Below is a small trained network, with its code and all its weights. Each question gives an input and a class and asks what happens when units are switched off, that is, made to give their printed mean instead of their output.

import numpy as np


def w(rows, s, z=0):
    codes = np.array(rows[::2]) - 128.0
    scale = np.full(codes.shape[1], s)
    scale[-1] = z or s
    return codes * scale


def f(y):
    return np.maximum(y, 0)


def log_softmax(a):
    a = a - a.max(-1, keepdims=True)
    return a - np.log(np.exp(a).sum(-1, keepdims=True))


def net(x, mask):
    res = np.array(x, float).reshape(1, 6) / 4 @ E
    y = f(res @ A[0][:, :-1].T + A[0][:, -1])
    res = res + np.where(mask, y, B[0][:, -1]) @ B[0][:, :-1]
    return log_softmax(res[-1] @ U[:, :-1].T + U[:, -1])


A, B = {}, {}
E = w([
[128,126,129,130,128,130,126],'x0',
[146,131,117,120,84,70,27],'x1',
[148,118,6,141,170,160,114],'x2',
[130,130,125,131,125,123,132],'x3',
[203,73,149,98,175,90,145],'x4',
[126,126,129,117,128,134,126],'x5',
],0.02)
A[0] = w([
[121,159,199,119,130,168,224,187],'N0',
[40,120,167,134,158,166,130,98],'N1',
[190,146,29,119,128,140,41,45],'N2',
[115,117,78,140,156,189,176,132],'N3',
[124,126,185,135,93,87,92,121],'N4',
[180,84,96,109,165,109,148,113],'N5',
[48,190,130,147,76,136,132,176],'N6',
[117,122,176,141,65,106,86,152],'N7',
[147,126,93,160,194,208,183,134],'N8',
[105,152,227,130,136,152,226,200],'N9',
[131,173,105,127,99,194,154,131],'N10',
[9,210,95,157,74,157,118,254],'N11',
[206,74,161,102,127,103,96,147],'N12',
[138,147,193,105,74,88,82,132],'N13',
[109,164,147,170,4,150,86,148],'N14',
[108,126,103,148,173,100,51,60],'N15',
[189,81,146,106,193,82,137,154],'N16',
],0.013,0.0093)
B[0] = w([
[103,57,104,160,85,109,129,224],'N0',
[120,118,88,134,132,117,98,167],'N1',
[90,12,122,181,67,101,147,206],'N2',
[128,149,102,132,218,167,138,196],'N3',
[140,181,140,116,153,128,137,187],'N4',
[135,105,154,93,124,148,166,183],'N5',
[124,143,124,135,148,133,50,205],'N6',
[147,166,135,110,127,117,79,193],'N7',
[155,147,125,72,203,197,165,214],'N8',
[98,34,120,160,63,80,120,239],'N9',
[111,149,81,179,169,144,133,170],'N10',
[10,147,35,143,146,168,44,252],'N11',
[151,154,185,161,93,104,165,199],'N12',
[156,189,145,90,144,106,146,204],'N13',
[127,136,109,106,133,95,76,212],'N14',
[98,110,134,164,97,116,121,163],'N15',
[173,107,132,93,119,98,193,211],'N16',
],0.013,0.025)
U = w([
[83,52,73,186,96,127,68,152],'0',
[158,20,146,139,65,94,214,252],'1',
[118,255,109,71,124,111,61,106],'2',
[205,238,208,96,92,81,198,72],'3',
[103,198,58,135,209,218,148,66],'4',
[233,107,123,35,200,181,214,27],'5',
],0.0095,0.0025)

Each question gives the input, the list of numbers given to net, and the class t.
The units are the neurons (one row each of A and B). Each row of codes is followed by its name. A weight is (code - 128) times the scale printed after its matrix; where a second scale follows, it is the last column's (A, B and U).
mask holds one flag per neuron, in row order. A switched-off neuron (its flag False) gives its mean, the last column of its row in B, instead of its output. The means were averaged over made-up inputs and are rounded, as every weight is.
A unit's drop is (log p(t) with every unit on - log p(t) with that unit switched off) / (log p(t) with every unit on - log p(t) with every unit switched off).
The circuit of an input: a set's keep is (log p(t) with only the set's units on - log p(t) with every unit switched off) / (log p(t) with every unit on - log p(t) with every unit switched off). Starting from the 12 units with the biggest drops (on a tie, the unit counted first), units are removed one at a time, each time the one whose removal leaves the highest keep (on an exact tie, the one counted first), for as long as the keep stays at least 0.8.
units of the circuit, in order: the units of the circuit, biggest drop first
most important unit: the unit with the biggest drop
top k neurons: the k neurons with the biggest drops, biggest first
drop when u is switched off: that unit's drop, to one decimal
input [-4,7,0,8,4,-4], class 3: most important unit : N9
input [3,3,0,0,2,8], class 3: units of the circuit, in order : [N9; N11]
input [-4,1,-6,6,1,8], class 3: units of the circuit, in order : [N11; N2]
input [7,-8,-1,-1,5,6], class 1: top 2 neurons : [N9; N0]
input [3,1,-8,-8,-8,5], class 2: top 3 neurons : [N13; N2; N7]
input [2,-3,1,3,4,5], class 5: top 2 neurons : [N2; N8]
input [-1,0,5,-2,5,-3], class 5: top 2 neurons : [N9; N0]
input [-8,1,5,5,1,-3], class 1: top 2 neurons : [N11; N2]
input [-4,-8,1,7,-5,6], class 4: top 2 neurons : [N8; N3]
input [0,-7,8,3,1,8], class 5: top 2 neurons : [N11; N8]
input [-6,8,-6,3,1,0], class 3: top 2 neurons : [N11; N12]
input [-1,-7,1,5,-2,-7], class 4: top 3 neurons : [N8; N3; N2]
input [-4,-3,1,-2,0,5], class 4: drop when N2 is switched off : 0.5
input [-4,-2,4,-7,0,-8], class 4: drop when N16 is switched off : 0.1
input [8,5,5,-3,1,-7], class 1: drop when N11 is switched off : 0.5
input [-7,-1,6,5,0,3], class 4: top neuron : [N16]
